Below are the code and all the weights of a small trained network. Each question names an input and a target symbol and asks about switching units off, where a switched-off unit gives its printed mean instead of its output.

import numpy as np


def w(rows, s, z=0):
    codes = np.array(rows[::2]) - 128.0
    scale = np.full(codes.shape[1], s)
    scale[-1] = z or s
    return codes * scale


def norm(h):
    return h / np.sqrt((h * h).mean(-1, keepdims=True) + 1e-5)


def softmax(a):
    e = np.exp(a - a.max(-1, keepdims=True))
    return e / e.sum(-1, keepdims=True)


def log_softmax(a):
    a = a - a.max(-1, keepdims=True)
    return a - np.log(np.exp(a).sum(-1, keepdims=True))


def net(x, mask):
    ids = ['ΞΦαβδεψ'.index(c) for c in x.split()]
    T = len(ids)
    res = E[ids] + P[:T]
    u = 0
    for l in range(3):
        r = norm(res)
        for j in range(3):
            rows = slice(2 * j, 2 * j + 2)
            q, k, v = (r @ M[l][rows].T for M in (Q, K, V))
            z = softmax(np.where(np.tri(T) > 0, q @ k.T / 2**0.5, -1e9)) @ v
            o = O[l][rows]
            res = res + np.where(mask[u + j], z, o[:, -1]) @ o[:, :-1]
        u += 3
    return log_softmax(norm(res)[-1] @ U[:, :-1].T + U[:, -1])


Q, K, V, O = {}, {}, {}, {}
E = w([
[171,99,160,87,135,84,139,112],'Ξ',
[201,95,59,103,121,229,121,129],'Φ',
[117,106,140,124,72,91,192,115],'α',
[91,80,139,142,89,116,147,181],'β',
[159,182,171,105,155,181,251,155],'δ',
[67,130,146,141,88,53,158,139],'ε',
[174,88,168,105,59,100,172,142],'ψ',
],0.019)
P = w([
[155,78,182,111,138,180,54,167],'0',
[84,86,117,184,158,168,126,140],'1',
[176,175,80,208,73,125,153,244],'2',
[87,114,104,101,137,106,89,166],'3',
[83,108,123,205,163,167,118,96],'4',
[212,191,89,122,94,85,168,145],'5',
[88,129,101,110,130,122,88,147],'6',
[90,118,119,198,168,176,120,80],'7',
[200,180,51,116,121,94,174,97],'8',
[88,142,98,113,132,132,82,136],'9',
[96,122,117,195,172,187,114,72],'10',
],0.011)
Q[0] = w([
[191,131,105,162,197,101,151,82],'0.h0',
[101,146,75,154,137,156,210,94],'0.h0',
[89,127,128,83,158,35,54,121],'0.h1',
[2,141,140,95,77,138,82,115],'0.h1',
[107,6,170,167,102,161,226,88],'0.h2',
[109,101,215,98,171,210,124,89],'0.h2',
],0.0084)
K[0] = w([
[171,84,170,235,232,116,92,74],'0.h0',
[137,125,194,206,130,87,119,198],'0.h0',
[87,100,68,175,87,75,56,58],'0.h1',
[96,208,97,204,14,74,126,102],'0.h1',
[146,161,80,140,147,179,164,82],'0.h2',
[198,102,111,136,235,254,185,142],'0.h2',
],0.0082)
V[0] = w([
[88,116,130,156,125,79,119,147],'0.h0',
[159,145,164,1,108,139,79,191],'0.h0',
[146,119,126,100,117,225,105,157],'0.h1',
[25,184,207,101,65,134,151,112],'0.h1',
[128,119,87,128,139,211,188,178],'0.h2',
[167,111,160,65,161,201,52,157],'0.h2',
],0.0068)
O[0] = w([
[197,82,167,181,194,213,104,112,206],'0.h0',
[152,94,186,152,127,29,113,221,139],'0.h0',
[219,200,172,205,94,198,109,192,62],'0.h1',
[151,94,120,93,254,165,82,43,211],'0.h1',
[85,58,110,188,180,34,158,113,121],'0.h2',
[71,38,112,70,253,166,118,8,3],'0.h2',
],0.006,0.005)
Q[1] = w([
[90,135,109,121,141,115,167,204],'1.h0',
[157,85,122,199,157,102,108,39],'1.h0',
[155,130,3,126,109,96,134,195],'1.h1',
[66,102,175,197,99,129,176,97],'1.h1',
[72,140,82,160,155,139,169,145],'1.h2',
[153,150,137,60,96,57,93,99],'1.h2',
],0.013)
K[1] = w([
[59,141,136,102,128,109,114,174],'1.h0',
[163,192,73,112,187,184,134,100],'1.h0',
[111,100,100,163,65,87,72,127],'1.h1',
[107,171,226,111,135,143,167,138],'1.h1',
[7,130,115,135,92,88,95,122],'1.h2',
[201,108,156,124,178,196,97,98],'1.h2',
],0.013)
V[1] = w([
[66,129,254,164,131,16,207,127],'1.h0',
[123,76,104,115,72,131,44,80],'1.h0',
[90,82,140,173,85,73,87,120],'1.h1',
[193,96,80,105,134,172,68,120],'1.h1',
[98,132,124,112,114,164,112,133],'1.h2',
[71,142,103,145,103,78,147,126],'1.h2',
],0.0081)
O[1] = w([
[196,135,146,173,152,139,84,67,254],'1.h0',
[97,67,27,97,114,95,126,108,124],'1.h0',
[148,156,95,1,91,122,127,150,179],'1.h1',
[197,213,148,89,84,82,108,129,70],'1.h1',
[181,84,142,143,160,90,105,71,111],'1.h2',
[118,118,169,71,134,76,148,180,141],'1.h2',
],0.0092,0.0071)
Q[2] = w([
[53,168,238,166,68,139,252,108],'2.h0',
[52,122,103,202,174,139,30,148],'2.h0',
[145,119,93,111,139,254,147,89],'2.h1',
[79,191,157,124,123,159,209,116],'2.h1',
[127,176,20,124,5,7,65,149],'2.h2',
[80,87,170,170,78,135,159,149],'2.h2',
],0.0091)
K[2] = w([
[177,254,108,126,49,207,156,220],'2.h0',
[22,146,72,202,102,93,37,87],'2.h0',
[110,70,76,98,158,223,120,114],'2.h1',
[104,82,195,212,154,153,171,132],'2.h1',
[44,187,110,95,86,97,4,95],'2.h2',
[113,185,146,134,121,108,206,156],'2.h2',
],0.0092)
V[2] = w([
[173,115,123,102,158,111,205,147],'2.h0',
[140,35,226,53,163,182,94,153],'2.h0',
[133,182,137,2,187,100,39,115],'2.h1',
[217,94,96,94,154,236,22,137],'2.h1',
[153,150,135,90,246,163,132,97],'2.h2',
[168,57,147,177,86,123,107,158],'2.h2',
],0.0071)
O[2] = w([
[254,177,121,72,117,131,163,105,150],'2.h0',
[106,78,106,96,170,45,155,63,207],'2.h0',
[87,219,100,157,143,187,74,135,127],'2.h1',
[76,174,149,193,113,151,199,206,254],'2.h1',
[181,77,153,77,101,76,159,92,142],'2.h2',
[94,199,60,85,112,205,95,105,242],'2.h2',
],0.007,0.0037)
U = w([
[225,83,137,84,67,90,126,156,133],'Ξ',
[149,254,153,127,107,170,157,249,137],'Φ',
[111,152,71,141,134,145,197,2,4],'α',
[76,48,105,62,162,97,173,201,164],'β',
[66,169,120,198,180,145,47,160,138],'δ',
[178,187,132,66,174,45,80,87,199],'ε',
[155,83,214,199,211,117,158,116,132],'ψ',
],0.01,0.0042)

Each question gives the input, a string of symbols that net reads in full, and the target symbol t.
The units are the heads (2 rows each of Q, K, V and O). Each row of codes is followed by its name. A weight is (code - 128) times the scale printed after its matrix; where a second scale follows, it is the last column's (O and U).
mask holds one flag per head, layer by layer. A switched-off head (its flag False) gives its mean, the last column of its rows in O, instead of its output. The means were averaged over made-up inputs and are rounded, as every weight is.
A unit's drop is (log p(t) with every unit on - log p(t) with that unit switched off) / (log p(t) with every unit on - log p(t) with every unit switched off).
The circuit of an input: a set's keep is (log p(t) with only the set's units on - log p(t) with every unit switched off) / (log p(t) with every unit on - log p(t) with every unit switched off). Starting from all 9 units, units are removed one at a time, each time the one whose removal leaves the highest keep (on an exact tie, the one counted first), for as long as the keep stays at least 0.8.
circuit, biggest first: the units of the circuit, biggest drop first
unit that matters most: the unit with the biggest drop
heads that matter: for each layer, one digit per head in row order, 1 if its drop is at least 0.15 and else 0, layers parted by /
drop of u: that unit's drop, to one decimal
input δ α δ ε ε ε Φ β, target β: heads that matter	000 / 100 / 000
input α ε ε Ξ ψ β α, target α: circuit, biggest first	(0.h1 1.h2)
input ψ ψ Ξ α ψ ψ α β ε, target Φ: circuit, biggest first	(0.h2)
input Φ δ δ Φ, target Φ: heads that matter	010 / 010 / 000
input ε Φ β δ Φ ε Φ β, target β: heads that matter	001 / 100 / 000
input ε Ξ ψ Ξ α, target Ξ: heads that matter	001 / 000 / 010
input ε ψ δ β ε Ξ ε β, target ψ: heads that matter	000 / 100 / 000
input Φ Φ Φ Ξ α, target β: heads that matter	001 / 000 / 000
input ψ β Ξ, target Φ: heads that matter	010 / 011 / 011
input Ξ ψ ψ ε ψ ε α ψ, target Φ: heads that matter	000 / 000 / 001
input δ ψ ε ψ δ α, target Φ: heads that matter	011 / 000 / 101
input Ξ Ξ Φ α Φ δ δ, target ψ: heads that matter	001 / 010 / 000
input ε β ε Ξ α, target Ξ: heads that matter	011 / 011 / 010
input δ Φ ε δ δ ε ε ε α, target Φ: circuit, biggest first	(0.h2)
input δ ψ ε ε ε, target ψ: circuit, biggest first	(1.h1 2.h1)
input ε δ ε Φ Ξ ε Ξ ε δ, target Ξ: circuit, biggest first	(2.h1 1.h1)
input ε ε ε ψ ψ, target Φ: heads that matter	001 / 000 / 010
input δ δ ε β α, target ψ: heads that matter	000 / 000 / 000
input ψ ε Ξ Ξ Φ ε ε, target δ: drop of 2.h0	0.5
input ψ ε Φ ε β ε Φ Φ Ξ, target Φ: drop of 0.h1	0.4
input ε β Φ Φ α, target β: unit that matters most	1.h0
input Ξ ψ Ξ β δ α Φ Ξ ε, target Φ: drop of 1.h1	0.2
